Below is a small trained network, with its code and all its weights. Each question gives an input and a class and asks what happens when units are switched off, that is, made to give their printed mean instead of their output.

import numpy as np


def w(rows, s, z=0):
    codes = np.array(rows[::2]) - 128.0
    scale = np.full(codes.shape[1], s)
    scale[-1] = z or s
    return codes * scale


def f(y):
    return np.maximum(y, 0)


def log_softmax(a):
    a = a - a.max(-1, keepdims=True)
    return a - np.log(np.exp(a).sum(-1, keepdims=True))


def net(x, mask):
    res = np.array(x, float).reshape(1, 5) / 4 @ E
    y = f(res @ A[0][:, :-1].T + A[0][:, -1])
    res = res + np.where(mask, y, B[0][:, -1]) @ B[0][:, :-1]
    return log_softmax(res[-1] @ U[:, :-1].T + U[:, -1])


A, B = {}, {}
E = w([
[178,183,246,37,201],'x0',
[204,101,43,149,160],'x1',
[113,254,146,170,107],'x2',
[233,170,105,80,191],'x3',
[59,174,147,236,220],'x4',
],0.0064)
A[0] = w([
[148,183,110,146,83,15],'N1',
[180,56,127,85,166,72],'N2',
[53,117,129,127,161,135],'N3',
[69,219,100,204,115,228],'N4',
[126,67,175,90,188,153],'N5',
[159,86,245,128,181,152],'N6',
[70,218,196,158,120,255],'N7',
[195,237,149,106,179,142],'N8',
[201,183,103,70,226,141],'N9',
[176,128,203,37,170,176],'N10',
[68,203,155,165,116,163],'N11',
[115,102,201,75,48,247],'N12',
],0.011,0.0033)
B[0] = w([
[30,149,231,139,146,147],'N1',
[240,128,103,86,113,189],'N2',
[93,58,46,166,201,178],'N3',
[176,5,157,238,95,255],'N4',
[219,142,93,85,248,183],'N5',
[51,185,133,22,159,202],'N6',
[89,10,226,127,105,249],'N7',
[103,205,213,202,36,221],'N8',
[73,254,196,242,77,221],'N9',
[74,250,213,86,184,226],'N10',
[10,42,147,168,101,217],'N11',
[112,37,118,68,150,210],'N12',
],0.007,0.009)
U = w([
[84,81,108,107,93,254],'0',
[59,144,109,74,113,20],'1',
[65,118,176,136,102,197],'2',
[90,94,182,101,106,34],'3',
[95,133,170,45,251,96],'4',
[248,101,104,69,151,31],'5',
[105,98,64,197,169,173],'6',
[99,239,185,119,99,81],'7',
],0.012,0.0049)

Each question gives the input, the list of numbers given to net, and the class t.
The units are the neurons (one row each of A and B). Each row of codes is followed by its name. A weight is (code - 128) times the scale printed after its matrix; where a second scale follows, it is the last column's (A, B and U).
mask holds one flag per neuron, in row order. A switched-off neuron (its flag False) gives its mean, the last column of its row in B, instead of its output. The means were averaged over made-up inputs and are rounded, as every weight is.
A unit's drop is (log p(t) with every unit on - log p(t) with that unit switched off) / (log p(t) with every unit on - log p(t) with every unit switched off).
The circuit of an input: a set's keep is (log p(t) with only the set's units on - log p(t) with every unit switched off) / (log p(t) with every unit on - log p(t) with every unit switched off). Starting from all 12 units, units are removed one at a time, each time the one whose removal leaves the highest keep (on an exact tie, the one counted first), for as long as the keep stays at least 0.8.
circuit, biggest first: the units of the circuit, biggest drop first
unit that matters most: the unit with the biggest drop
k most important neurons: the k neurons with the biggest drops, biggest first
drop when u is switched off: that unit's drop, to one decimal
input [0,1,7,6,6], class 2: 2 most important neurons : [N4; N7]
input [4,-2,-4,6,-8], class 7: circuit, biggest first : [N9]
input [-2,-4,1,-8,2], class 0: circuit, biggest first : [N9; N10; N8]
input [-1,-4,-7,3,8], class 4: circuit, biggest first : [N5; N8]
input [-1,-1,-6,5,1], class 5: circuit, biggest first : [N2; N11]
input [-6,-7,-1,-2,0], class 0: circuit, biggest first : [N9; N10; N8]
input [-7,5,-5,7,-3], class 5: 2 most important neurons : [N2; N11]
input [-3,-7,-2,-2,6], class 6: circuit, biggest first : [N3; N10]
input [-1,3,5,1,-3], class 7: 4 most important neurons : [N7; N11; N12; N3]
input [-6,-3,3,8,-6], class 7: 3 most important neurons : [N4; N7; N11]
input [-8,-4,-1,-6,-2], class 0: circuit, biggest first : [N9; N10]
input [-3,-3,-8,0,6], class 6: circuit, biggest first : [N10; N3; N7]
input [8,6,8,-1,7], class 2: 2 most important neurons : [N7; N11]
input [-1,7,-8,6,-2], class 5: circuit, biggest first : [N2]
input [-3,2,-6,8,3], class 5: circuit, biggest first : [N2; N11]
input [0,-5,-8,4,-4], class 4: 2 most important neurons : [N10; N4]
input [-1,-6,0,-8,-2], class 0: drop when N9 is switched off : 0.2
input [-3,-1,-1,-7,4], class 6: drop when N4 is switched off : 0.1
input [6,5,-7,4,0], class 7: drop when N9 is switched off : 0.7
input [-7,8,-8,5,-4], class 5: drop when N2 is switched off : 0.1
input [7,-8,-5,2,-6], class 4: unit that matters most : N12
